Here is a tiny trained network, its code and every weight. The questions are about switching its units off for an input and a class, where a switched-off unit gives its printed mean instead of its output.

import numpy as np


def w(rows, s, z=0):
    codes = np.array(rows[::2]) - 128.0
    scale = np.full(codes.shape[1], s)
    scale[-1] = z or s
    return codes * scale


def f(y):
    return np.maximum(y, 0)


def log_softmax(a):
    a = a - a.max(-1, keepdims=True)
    return a - np.log(np.exp(a).sum(-1, keepdims=True))


def net(x, mask):
    res = np.array(x, float).reshape(1, 6) / 4 @ E
    y = f(res @ A[0][:, :-1].T + A[0][:, -1])
    res = res + np.where(mask, y, B[0][:, -1]) @ B[0][:, :-1]
    return log_softmax(res[-1] @ U[:, :-1].T + U[:, -1])


A, B = {}, {}
E = w([
[118,149,123,134,128,113,141,124,147],'x0',
[67,121,142,129,153,59,84,119,74],'x1',
[97,100,151,253,99,142,96,170,169],'x2',
[108,84,196,135,166,153,148,54,161],'x3',
[122,135,118,133,153,138,131,141,134],'x4',
[127,129,149,124,118,113,149,142,124],'x5',
],0.022)
A[0] = w([
[161,100,70,193,67,120,103,254,151,212],'neuron 0',
[233,201,76,34,169,100,165,101,43,249],'neuron 1',
[158,144,142,110,130,177,232,58,154,217],'neuron 2',
[127,70,225,146,215,145,168,26,167,145],'neuron 3',
[111,139,84,182,115,92,61,186,61,131],'neuron 4',
[109,104,189,241,140,137,110,129,154,83],'neuron 5',
[156,165,108,143,112,114,140,178,81,222],'neuron 6',
[37,129,156,129,188,13,34,116,63,135],'neuron 7',
[234,124,109,124,80,195,179,131,210,254],'neuron 8',
[169,150,47,127,91,78,101,197,115,233],'neuron 9',
[92,91,216,253,115,148,80,116,185,106],'neuron 10',
[129,120,167,56,239,71,167,18,114,167],'neuron 11',
[135,134,119,218,62,110,63,225,160,138],'neuron 12',
],0.0099,0.0096)
B[0] = w([
[139,148,140,125,78,143,79,130,153,225],'neuron 0',
[168,167,77,71,129,102,157,130,111,254],'neuron 1',
[169,112,122,104,133,163,170,110,135,207],'neuron 2',
[143,36,112,125,157,135,204,117,121,221],'neuron 3',
[92,143,123,125,118,116,75,136,118,191],'neuron 4',
[123,108,99,163,101,120,132,178,139,195],'neuron 5',
[142,180,143,94,120,113,119,143,121,179],'neuron 6',
[3,123,118,123,131,28,109,133,64,227],'neuron 7',
[186,155,152,139,122,164,137,124,169,231],'neuron 8',
[128,192,113,91,108,117,88,163,127,205],'neuron 9',
[129,79,96,174,82,115,145,170,155,222],'neuron 10',
[110,115,139,125,159,116,155,85,95,233],'neuron 11',
[107,140,181,143,88,132,74,113,166,218],'neuron 12',
],0.019,0.028)
U = w([
[244,180,85,90,112,135,113,140,152,253],'0',
[210,104,147,121,191,211,180,45,140,167],'1',
[121,181,85,85,144,97,90,136,60,111],'2',
[109,75,129,132,223,104,144,38,72,119],'3',
[167,164,207,173,84,204,54,129,195,174],'4',
[207,58,113,191,110,167,148,173,223,98],'5',
[80,133,182,170,101,111,28,145,130,34],'6',
[91,53,67,217,106,97,137,170,122,73],'7',
],0.011,0.0052)

Each question gives the input, the list of numbers given to net, and the class t.
The units are the neurons (one row each of A and B). Each row of codes is followed by its name. A weight is (code - 128) times the scale printed after its matrix; where a second scale follows, it is the last column's (A, B and U).
mask holds one flag per neuron, in row order. A switched-off neuron (its flag False) gives its mean, the last column of its row in B, instead of its output. The means were averaged over made-up inputs and are rounded, as every weight is.
A unit's drop is (log p(t) with every unit on - log p(t) with that unit switched off) / (log p(t) with every unit on - log p(t) with every unit switched off).
The circuit of an input: a set's keep is (log p(t) with only the set's units on - log p(t) with every unit switched off) / (log p(t) with every unit on - log p(t) with every unit switched off). Starting from the 12 units with the biggest drops (on a tie, the unit counted first), units are removed one at a time, each time the one whose removal leaves the highest keep (on an exact tie, the one counted first), for as long as the keep stays at least 0.8.
circuit, biggest first: the units of the circuit, biggest drop first
unit that matters most: the unit with the biggest drop
top k neurons: the k neurons with the biggest drops, biggest first
drop when u is switched off: that unit's drop, to one decimal
input [-1,0,-4,0,7,8], class 0: circuit, biggest first : neuron 7
input [-5,1,-7,4,5,0], class 3: top 2 neurons : neuron 11; neuron 8
input [6,1,1,-4,8,-4], class 6: top 2 neurons : neuron 1; neuron 8
input [2,-3,1,-7,-8,-7], class 4: circuit, biggest first : neuron 12; neuron 0
input [-6,0,-8,8,5,-4], class 1: top 2 neurons : neuron 7; neuron 2
input [8,0,1,7,-4,4], class 5: top 2 neurons : neuron 7; neuron 10
input [0,1,-6,5,2,-3], class 3: top 2 neurons : neuron 11; neuron 8
input [-4,0,-5,-1,8,0], class 0: top 3 neurons : neuron 7; neuron 1; neuron 4
input [0,-2,1,0,-8,5], class 4: top 2 neurons : neuron 1; neuron 3
input [-8,7,-6,1,7,6], class 3: top 2 neurons : neuron 11; neuron 9
input [-8,4,1,1,-3,-1], class 7: drop when neuron 12 is switched off : 0.3
input [5,5,0,1,-6,7], class 3: drop when neuron 10 is switched off : 0.2
input [4,0,-7,5,0,-5], class 1: drop when neuron 2 is switched off : 0.1
input [4,6,7,-1,-8,1], class 6: unit that matters most : neuron 12
input [5,0,-7,-4,2,0], class 0: top 2 neurons : neuron 7; neuron 1
